Below is a small trained network, with its code and all its weights. Each question gives an input and a class and asks what happens when units are switched off, that is, made to give their printed mean instead of their output.

import numpy as np


def w(rows, s, z=0):
    codes = np.array(rows[::2]) - 128.0
    scale = np.full(codes.shape[1], s)
    scale[-1] = z or s
    return codes * scale


def norm(h):
    return h / np.sqrt((h * h).mean(-1, keepdims=True) + 1e-5)


def f(y):
    return np.maximum(y, 0)


def log_softmax(a):
    a = a - a.max(-1, keepdims=True)
    return a - np.log(np.exp(a).sum(-1, keepdims=True))


def net(x, mask):
    res = np.array(x, float).reshape(1, 7) / 4 @ E
    u = 0
    for l in range(4):
        y = f(norm(res) @ A[l][:, :-1].T + A[l][:, -1])
        res = res + np.where(mask[u : u + 4], y, B[l][:, -1]) @ B[l][:, :-1]
        u += 4
    return log_softmax(norm(res)[-1] @ U[:, :-1].T + U[:, -1])


A, B = {}, {}
E = w([
[133,126,128,127],'x0',
[187,145,102,205],'x1',
[137,118,135,130],'x2',
[133,118,132,130],'x3',
[6,85,186,228],'x4',
[99,60,40,108],'x5',
[131,119,131,127],'x6',
],0.0011)
A[0] = w([
[52,102,172,126,140],'L0N1',
[81,254,201,133,10],'L0N2',
[130,109,193,78,133],'L0N3',
[145,101,68,105,180],'L0N4',
],0.0035,0.0014)
B[0] = w([
[128,189,132,78,241],'L0N1',
[184,2,166,124,209],'L0N2',
[104,187,121,94,192],'L0N3',
[123,175,180,122,249],'L0N4',
],0.0037,0.0016)
A[1] = w([
[89,135,159,175,224],'L1N1',
[90,101,4,110,62],'L1N2',
[156,165,176,150,4],'L1N3',
[145,78,150,71,132],'L1N4',
],0.0044,0.0015)
B[1] = w([
[190,185,99,94,253],'L1N1',
[194,32,252,115,223],'L1N2',
[89,63,246,113,156],'L1N3',
[111,215,131,131,234],'L1N4',
],0.0038,0.0016)
A[2] = w([
[114,158,129,62,217],'L2N1',
[73,161,106,116,10],'L2N2',
[136,42,152,110,99],'L2N3',
[1,136,195,224,201],'L2N4',
],0.0039,0.0012)
B[2] = w([
[91,166,135,236,254],'L2N1',
[194,43,122,154,141],'L2N2',
[183,75,173,188,172],'L2N3',
[253,179,30,55,185],'L2N4',
],0.0033,0.0025)
A[3] = w([
[226,119,128,235,87],'L3N1',
[135,2,125,86,237],'L3N2',
[113,230,215,132,249],'L3N3',
[3,155,160,53,52],'L3N4',
],0.0037,0.0013)
B[3] = w([
[3,148,128,111,190],'L3N1',
[182,70,160,181,158],'L3N2',
[127,46,86,141,254],'L3N3',
[74,203,192,142,152],'L3N4',
],0.0044,0.0046)
U = w([
[86,81,100,203,254],'0',
[236,2,221,170,125],'1',
[237,225,13,61,142],'2',
[4,238,189,150,119],'3',
[71,72,104,192,42],'4',
[89,104,131,189,5],'5',
],0.0038,0.0022)

Each question gives the input, the list of numbers given to net, and the class t.
The units are the neurons (one row each of A and B). Each row of codes is followed by its name. A weight is (code - 128) times the scale printed after its matrix; where a second scale follows, it is the last column's (A, B and U).
mask holds one flag per neuron, layer by layer. A switched-off neuron (its flag False) gives its mean, the last column of its row in B, instead of its output. The means were averaged over made-up inputs and are rounded, as every weight is.
A unit's drop is (log p(t) with every unit on - log p(t) with that unit switched off) / (log p(t) with every unit on - log p(t) with every unit switched off).
The circuit of an input: a set's keep is (log p(t) with only the set's units on - log p(t) with every unit switched off) / (log p(t) with every unit on - log p(t) with every unit switched off). Starting from the 12 units with the biggest drops (on a tie, the unit counted first), units are removed one at a time, each time the one whose removal leaves the highest keep (on an exact tie, the one counted first), for as long as the keep stays at least 0.8.
units of the circuit, in order: the units of the circuit, biggest drop first
k most important neurons: the k neurons with the biggest drops, biggest first
k most important neurons of layer l: the k neurons of layer l with the biggest drops, biggest first
input [1,-8,-6,6,-7,8,2], class 1: 3 most important neurons => (L1N2 L0N1 L3N1)
input [-7,2,3,4,4,7,-6], class 1: units of the circuit, in order => (L1N2 L3N2)
input [-2,-5,-4,-7,7,8,7], class 1: 4 most important neurons => (L1N2 L2N4 L3N2 L3N3)
input [1,0,-1,0,2,8,-2], class 1: units of the circuit, in order => (L1N2)
input [1,8,-4,-1,2,4,3], class 3: units of the circuit, in order => (L3N1 L3N3)
input [2,-3,-3,2,-7,8,8], class 1: units of the circuit, in order => (L1N2 L3N2)
input [-1,-7,1,5,5,5,6], class 3: units of the circuit, in order => (L0N1 L3N4)
input [-5,-5,0,7,8,-5,-5], class 2: 2 most important neurons => (L2N4 L1N2)
input [-7,-2,-2,2,7,-8,-8], class 1: units of the circuit, in order => (L0N2 L2N4)
input [-1,8,0,-5,-5,5,7], class 3: 2 most important neurons of layer 2 => (L2N4 L2N2)
input [2,-5,-6,-6,4,-7,-4], class 1: 2 most important neurons => (L0N2 L3N1)
input [6,-1,3,0,6,-3,0], class 2: 3 most important neurons => (L2N4 L1N2 L2N3)
input [0,-7,3,7,-6,0,3], class 3: 2 most important neurons => (L3N4 L2N4)
input [1,8,7,-1,4,5,8], class 3: 4 most important neurons => (L3N1 L3N3 L1N1 L0N2)
input [4,-8,1,-6,-7,0,-5], class 3: 4 most important neurons => (L3N4 L2N4 L1N1 L2N1)
input [5,-3,4,-2,7,6,-7], class 2: 2 most important neurons of layer 1 => (L1N1 L1N3)
input [-8,8,1,1,-3,1,4], class 3: most important neuron => (L3N1)
input [7,-8,-6,-3,-6,4,8], class 3: 2 most important neurons => (L3N4 L2N4)
input [6,4,-4,-5,-5,-3,-6], class 4: 3 most important neurons of layer 1 => (L1N1 L1N3 L1N4)
input [4,8,-1,2,0,3,4], class 3: most important neuron of layer 1 => (L1N4)
